Here is a tiny trained network, its code and every weight. The questions are about switching its units off for an input and a class, where a switched-off unit gives its printed mean instead of its output.

import numpy as np


def w(rows, s, z=0):
    codes = np.array(rows[::2]) - 128.0
    scale = np.full(codes.shape[1], s)
    scale[-1] = z or s
    return codes * scale


def f(y):
    return y / 2 * (1 + np.tanh(0.7978845608 * (y + 0.044715 * y**3)))


def log_softmax(a):
    a = a - a.max(-1, keepdims=True)
    return a - np.log(np.exp(a).sum(-1, keepdims=True))


def net(x, mask):
    res = np.array(x, float).reshape(1, 4) / 4 @ E
    y = f(res @ A[0][:, :-1].T + A[0][:, -1])
    res = res + np.where(mask, y, B[0][:, -1]) @ B[0][:, :-1]
    return log_softmax(res[-1] @ U[:, :-1].T + U[:, -1])


A, B = {}, {}
E = w([
[156,171,97,17],'x0',
[250,74,106,98],'x1',
[207,207,154,178],'x2',
[126,129,121,134],'x3',
],0.012)
A[0] = w([
[168,132,205,246,167],'N0',
[205,148,177,140,83],'N1',
[143,28,114,86,97],'N2',
[83,122,80,85,57],'N3',
[122,175,178,167,157],'N4',
[128,217,142,59,143],'N5',
[139,21,164,188,214],'N6',
[120,84,93,78,141],'N7',
[235,50,128,162,179],'N8',
[63,109,157,108,120],'N9',
[152,145,152,135,97],'N10',
[219,54,107,75,144],'N11',
[55,51,107,121,2],'N12',
[125,216,87,104,186],'N13',
[173,114,99,60,110],'N14',
[136,66,58,98,130],'N15',
[84,123,85,92,91],'N16',
[217,63,124,162,19],'N17',
[42,10,140,87,168],'N18',
[178,189,147,124,203],'N19',
[128,52,126,180,44],'N20',
[151,65,137,43,141],'N21',
],0.013,0.0092)
B[0] = w([
[121,108,221,118,237],'N0',
[126,128,57,123,170],'N1',
[109,81,213,141,194],'N2',
[142,91,147,143,157],'N3',
[87,134,177,161,179],'N4',
[155,97,25,46,183],'N5',
[47,214,65,78,232],'N6',
[139,128,168,170,187],'N7',
[168,76,47,102,245],'N8',
[139,92,47,121,174],'N9',
[136,111,91,62,134],'N10',
[116,104,171,144,244],'N11',
[69,219,131,94,168],'N12',
[177,107,92,132,181],'N13',
[100,91,159,198,190],'N14',
[192,132,180,194,192],'N15',
[144,108,159,147,160],'N16',
[73,241,34,51,178],'N17',
[159,117,3,77,250],'N18',
[67,187,113,172,191],'N19',
[216,78,46,132,156],'N20',
[79,150,156,196,210],'N21',
],0.008,0.015)
U = w([
[97,230,81,107,130],'0',
[168,74,55,124,81],'1',
[139,94,253,228,250],'2',
],0.015,0.0024)

Each question gives the input, the list of numbers given to net, and the class t.
The units are the neurons (one row each of A and B). Each row of codes is followed by its name. A weight is (code - 128) times the scale printed after its matrix; where a second scale follows, it is the last column's (A, B and U).
mask holds one flag per neuron, in row order. A switched-off neuron (its flag False) gives its mean, the last column of its row in B, instead of its output. The means were averaged over made-up inputs and are rounded, as every weight is.
A unit's drop is (log p(t) with every unit on - log p(t) with that unit switched off) / (log p(t) with every unit on - log p(t) with every unit switched off).
The circuit of an input: a set's keep is (log p(t) with only the set's units on - log p(t) with every unit switched off) / (log p(t) with every unit on - log p(t) with every unit switched off). Starting from the 12 units with the biggest drops (on a tie, the unit counted first), units are removed one at a time, each time the one whose removal leaves the highest keep (on an exact tie, the one counted first), for as long as the keep stays at least 0.8.
circuit, biggest first: the units of the circuit, biggest drop first
top k neurons: the k neurons with the biggest drops, biggest first
drop of u: that unit's drop, to one decimal
input [4,-4,-6,-2], class 1: circuit, biggest first	N6
input [4,1,-1,3], class 2: circuit, biggest first	N18, N6
input [1,-6,-7,3], class 1: top 2 neurons	N6, N18
input [1,-5,-4,6], class 1: top 2 neurons	N6, N17
input [-2,6,5,2], class 0: top 2 neurons	N17, N19
input [-7,6,6,0], class 0: top 2 neurons	N17, N6
input [0,3,2,-7], class 0: top 4 neurons	N18, N20, N19, N9
input [-6,-1,-7,8], class 0: top 2 neurons	N12, N6
input [6,1,3,-8], class 1: top 2 neurons	N6, N5
input [-7,6,6,-8], class 0: top 2 neurons	N17, N6
input [8,0,-4,0], class 1: top 2 neurons	N5, N0
input [3,1,4,8], class 1: top 3 neurons	N6, N17, N12
input [-3,-2,-6,6], class 0: top 3 neurons	N12, N8, N6
input [-6,4,2,-1], class 0: circuit, biggest first	N6
input [7,2,2,1], class 1: top 4 neurons	N5, N6, N17, N13
input [-2,0,3,-2], class 2: top 2 neurons	N18, N17
input [-7,6,4,-2], class 0: drop of N6	0.6
input [-2,0,-7,8], class 0: drop of N9	-0.2
input [-4,-2,4,-6], class 2: drop of N17	0.0
input [4,-6,-6,7], class 1: drop of N6	0.2
input [-2,2,5,-6], class 0: top neuron	N19
